Below is a small trained network, with its code and all its weights. Each question gives an input and a target symbol and asks what happens when units are switched off, that is, made to give their printed mean instead of their output.

import numpy as np


def w(rows, s, z=0):
    codes = np.array(rows[::2]) - 128.0
    scale = np.full(codes.shape[1], s)
    scale[-1] = z or s
    return codes * scale


def norm(h):
    return h / np.sqrt((h * h).mean(-1, keepdims=True) + 1e-5)


def f(y):
    return np.maximum(y, 0)


def softmax(a):
    e = np.exp(a - a.max(-1, keepdims=True))
    return e / e.sum(-1, keepdims=True)


def log_softmax(a):
    a = a - a.max(-1, keepdims=True)
    return a - np.log(np.exp(a).sum(-1, keepdims=True))


def net(x, mask):
    ids = ['ΘΞΦαβγεζηλμτψ'.index(c) for c in x.split()]
    T = len(ids)
    res = E[ids] + P[:T]
    u = 0
    for l in range(2):
        r = norm(res)
        for j in range(2):
            rows = slice(4 * j, 4 * j + 4)
            q, k, v = (r @ M[l][rows].T for M in (Q, K, V))
            z = softmax(np.where(np.tri(T) > 0, q @ k.T / 4**0.5, -1e9)) @ v
            o = O[l][rows]
            res = res + np.where(mask[u + j], z, o[:, -1]) @ o[:, :-1]
        u += 2
        y = f(norm(res) @ A[l][:, :-1].T + A[l][:, -1])
        res = res + np.where(mask[u : u + 16], y, B[l][:, -1]) @ B[l][:, :-1]
        u += 16
    return log_softmax(norm(res)[-1] @ U[:, :-1].T + U[:, -1])


Q, K, V, O, A, B = {}, {}, {}, {}, {}, {}
E = w([
[79,125,146,125],'Θ',
[144,153,147,137],'Ξ',
[98,138,139,117],'Φ',
[124,132,146,138],'α',
[107,160,131,116],'β',
[174,182,8,109],'γ',
[171,157,159,174],'ε',
[99,125,148,116],'ζ',
[105,141,136,120],'η',
[143,143,134,132],'λ',
[122,196,119,131],'μ',
[162,137,167,163],'τ',
[89,121,150,111],'ψ',
],0.018)
P = w([
[172,119,143,96],'0',
[100,202,59,134],'1',
[133,250,189,106],'2',
[87,151,74,203],'3',
[143,209,191,117],'4',
[78,155,70,189],'5',
[159,176,203,128],'6',
[74,151,86,193],'7',
[162,153,191,131],'8',
[79,126,89,194],'9',
[168,145,191,149],'10',
[94,101,69,197],'11',
[178,146,174,159],'12',
[146,36,59,193],'13',
],0.013)
Q[0] = w([
[130,160,132,184],'L0H0',
[138,228,133,141],'L0H0',
[103,130,155,62],'L0H0',
[5,140,87,134],'L0H0',
[98,137,116,71],'L0H1',
[121,172,155,182],'L0H1',
[74,188,95,117],'L0H1',
[109,111,141,129],'L0H1',
],0.012)
K[0] = w([
[138,155,159,210],'L0H0',
[208,173,200,171],'L0H0',
[147,135,85,157],'L0H0',
[69,83,177,129],'L0H0',
[152,89,158,196],'L0H1',
[66,201,139,123],'L0H1',
[145,198,250,107],'L0H1',
[183,159,136,130],'L0H1',
],0.011)
V[0] = w([
[95,85,112,140],'L0H0',
[205,153,63,133],'L0H0',
[189,181,114,184],'L0H0',
[133,94,89,73],'L0H0',
[149,255,105,127],'L0H1',
[149,114,149,160],'L0H1',
[111,109,182,166],'L0H1',
[144,114,145,104],'L0H1',
],0.0092)
O[0] = w([
[204,201,100,152,82],'L0H0',
[61,115,85,3,133],'L0H0',
[83,53,130,183,177],'L0H0',
[145,150,71,132,82],'L0H0',
[64,133,191,125,251],'L0H1',
[230,123,83,206,117],'L0H1',
[124,130,202,165,121],'L0H1',
[174,208,116,145,118],'L0H1',
],0.0054,0.012)
A[0] = w([
[101,213,84,155,123],'L0N0',
[99,112,76,67,207],'L0N1',
[182,95,156,111,128],'L0N2',
[174,137,1,109,133],'L0N3',
[84,97,158,112,176],'L0N4',
[207,162,89,100,73],'L0N5',
[156,13,116,213,191],'L0N6',
[103,123,197,116,53],'L0N7',
[74,194,159,147,176],'L0N8',
[173,245,61,15,3],'L0N9',
[70,109,99,191,210],'L0N10',
[102,125,15,156,73],'L0N11',
[199,124,209,176,116],'L0N12',
[204,109,78,172,120],'L0N13',
[72,53,48,208,137],'L0N14',
[107,132,154,111,50],'L0N15',
],0.0087,0.0035)
B[0] = w([
[169,51,111,193,182],'L0N0',
[123,119,87,174,152],'L0N1',
[148,138,100,126,132],'L0N2',
[136,130,254,194,143],'L0N3',
[160,211,90,179,199],'L0N4',
[86,150,85,147,134],'L0N5',
[152,130,63,129,164],'L0N6',
[161,126,165,172,176],'L0N7',
[152,46,73,132,254],'L0N8',
[159,64,161,151,149],'L0N9',
[103,124,48,23,220],'L0N10',
[99,99,195,84,150],'L0N11',
[77,133,110,103,157],'L0N12',
[41,168,65,97,134],'L0N13',
[80,143,10,105,190],'L0N14',
[137,138,135,140,142],'L0N15',
],0.0075,0.0088)
Q[1] = w([
[122,115,243,151],'L1H0',
[167,131,189,186],'L1H0',
[132,164,99,125],'L1H0',
[130,149,110,111],'L1H0',
[132,120,120,59],'L1H1',
[84,168,6,32],'L1H1',
[198,168,159,75],'L1H1',
[113,125,2,58],'L1H1',
],0.017)
K[1] = w([
[230,161,135,59],'L1H0',
[190,138,119,48],'L1H0',
[103,90,132,146],'L1H0',
[87,94,137,97],'L1H0',
[40,135,102,187],'L1H1',
[56,77,181,235],'L1H1',
[96,144,32,141],'L1H1',
[41,76,174,247],'L1H1',
],0.015)
V[1] = w([
[159,194,85,146],'L1H0',
[150,168,119,116],'L1H0',
[164,82,136,171],'L1H0',
[105,51,80,136],'L1H0',
[123,111,160,4],'L1H1',
[46,163,105,188],'L1H1',
[123,181,137,150],'L1H1',
[145,100,112,126],'L1H1',
],0.016)
O[1] = w([
[57,144,54,46,132],'L1H0',
[54,195,60,38,105],'L1H0',
[105,114,40,237,86],'L1H0',
[122,41,122,89,180],'L1H0',
[242,112,24,190,97],'L1H1',
[114,149,255,207,255],'L1H1',
[131,247,134,101,172],'L1H1',
[118,68,129,114,83],'L1H1',
],0.0078,0.007)
A[1] = w([
[92,135,113,220,160],'L1N0',
[89,42,211,122,126],'L1N1',
[57,99,8,57,252],'L1N2',
[143,133,154,43,68],'L1N3',
[143,222,106,155,10],'L1N4',
[44,199,123,128,142],'L1N5',
[147,208,148,17,106],'L1N6',
[80,94,111,148,170],'L1N7',
[118,94,204,169,210],'L1N8',
[213,128,180,143,163],'L1N9',
[129,156,66,181,149],'L1N10',
[184,99,123,223,144],'L1N11',
[86,27,147,137,138],'L1N12',
[81,254,210,80,170],'L1N13',
[140,197,180,133,136],'L1N14',
[170,62,29,122,18],'L1N15',
],0.0097,0.0041)
B[1] = w([
[172,126,91,85,215],'L1N0',
[110,150,135,140,205],'L1N1',
[170,93,223,88,254],'L1N2',
[127,147,211,80,134],'L1N3',
[105,198,61,255,139],'L1N4',
[140,94,110,151,229],'L1N5',
[195,170,209,151,159],'L1N6',
[120,121,62,125,201],'L1N7',
[124,129,119,149,223],'L1N8',
[144,100,186,136,160],'L1N9',
[206,165,118,101,166],'L1N10',
[140,217,150,106,171],'L1N11',
[118,158,116,144,203],'L1N12',
[109,107,43,165,245],'L1N13',
[132,61,184,138,176],'L1N14',
[55,132,72,116,154],'L1N15',
],0.0095,0.0087)
U = w([
[49,200,154,72,172],'Θ',
[137,218,73,193,111],'Ξ',
[150,118,101,142,94],'Φ',
[139,140,179,79,169],'α',
[202,124,133,159,118],'β',
[165,45,116,186,56],'γ',
[5,126,81,204,8],'ε',
[144,164,124,98,153],'ζ',
[154,103,92,141,106],'η',
[119,87,140,63,173],'λ',
[132,104,219,175,253],'μ',
[56,107,162,95,104],'τ',
[155,171,107,81,155],'ψ',
],0.012,0.0041)

Each question gives the input, a string of symbols that net reads in full, and the target symbol t.
The units are the heads (4 rows each of Q, K, V and O) and the neurons (one row each of A and B). Each row of codes is followed by its name. A weight is (code - 128) times the scale printed after its matrix; where a second scale follows, it is the last column's (O, A, B and U).
mask holds one flag per unit, layer by layer, with each layer's heads first. A switched-off unit (its flag False) gives its mean, the last column of its rows in O or B, instead of its output. The means were averaged over made-up inputs and are rounded, as every weight is.
A unit's drop is (log p(t) with every unit on - log p(t) with that unit switched off) / (log p(t) with every unit on - log p(t) with every unit switched off).
The circuit of an input: a set's keep is (log p(t) with only the set's units on - log p(t) with every unit switched off) / (log p(t) with every unit on - log p(t) with every unit switched off). Starting from the 12 units with the biggest drops (on a tie, the unit counted first), units are removed one at a time, each time the one whose removal leaves the highest keep (on an exact tie, the one counted first), for as long as the keep stays at least 0.8.
units of the circuit, in order: the units of the circuit, biggest drop first
most important unit: the unit with the biggest drop
k most important neurons of layer l: the k neurons of layer l with the biggest drops, biggest first
which heads matter: for each layer, one digit per head in row order, 1 if its drop is at least 0.15 and else 0, layers parted by /
input ε γ η γ Θ α Ξ Θ μ β τ, target ε: 4 most important neurons of layer 0 => L0N10, L0N6, L0N2, L0N0
input γ γ λ μ α μ γ Ξ Ξ β Θ μ μ, target γ: units of the circuit, in order => L1H1
input Θ μ Ξ μ γ, target Θ: units of the circuit, in order => L0H0, L1H1
input ε μ μ μ ψ, target ε: units of the circuit, in order => L0N10, L0H1, L1H0
input Θ Ξ η ψ μ μ ζ, target Θ: which heads matter => 11 / 10
input Ξ μ β λ Ξ η η, target Ξ: which heads matter => 01 / 10
input Ξ Θ μ Ξ ψ μ μ, target Ξ: which heads matter => 01 / 10
input γ μ α Θ μ μ γ λ μ Θ τ ζ Ξ λ, target λ: units of the circuit, in order => L0N14, L1N2, L1H1
input γ μ ε, target γ: which heads matter => 11 / 01
input μ μ Ξ β β ψ Ξ Φ Θ β, target Ξ: which heads matter => 10 / 11
input λ η Ξ Φ μ, target λ: units of the circuit, in order => L0N10, L0H1, L1H1, L0N0
input Θ γ μ Θ μ Ξ Ξ, target Θ: which heads matter => 11 / 10
input Ξ α ψ μ γ Ξ ζ ε Ξ ψ, target λ: 2 most important neurons of layer 1 => L1N2, L1N13
input Θ μ Ξ λ Θ γ γ Ξ μ, target Θ: 2 most important neurons of layer 0 => L0N10, L0N14
input Ξ μ Ξ μ μ μ μ Θ Θ μ Ξ γ α, target Ξ: 3 most important neurons of layer 0 => L0N8, L0N10, L0N0
input μ Ξ Ξ μ ε μ μ ψ Θ Φ, target Ξ: which heads matter => 10 / 10
input ζ β Ξ μ λ μ μ μ μ γ, target ε: 2 most important neurons of layer 0 => L0N11, L0N3
input Ξ μ Ξ, target Ξ: 4 most important neurons of layer 0 => L0N8, L0N10, L0N14, L0N0
input μ γ Ξ μ μ λ μ μ λ μ Ξ η, target λ: which heads matter => 10 / 00
input Ξ Ξ β η γ Θ μ Ξ Θ ζ, target Ξ: most important unit => L0H0
input μ Φ Ξ μ μ μ Ξ λ, target λ: 2 most important neurons of layer 0 => L0N14, L0N10
input μ Ξ ε ε ε μ λ β Ξ ψ μ Ξ μ ε, target ε: most important unit => L0N8
input μ μ μ Θ Ξ λ ζ μ Θ η, target Ξ: 2 most important neurons of layer 0 => L0N4, L0N11
input α Ξ Ξ α ψ μ Ξ μ μ λ μ Θ μ α, target ε: 2 most important neurons of layer 0 => L0N8, L0N11
input Ξ γ β Ξ Θ μ Ξ μ β Ξ α Ξ μ ζ, target ε: which heads matter => 10 / 11
input γ μ ζ, target γ: which heads matter => 11 / 11
input λ μ μ ψ Θ, target λ: most important unit => L0H1
input γ μ Θ Φ α Ξ Θ β μ ε, target ε: 3 most important neurons of layer 0 => L0N10, L0N4, L0N8
input λ μ μ, target λ: 3 most important neurons of layer 0 => L0N14, L0N10, L0N1
input μ μ η Θ μ, target μ: which heads matter => 00 / 00
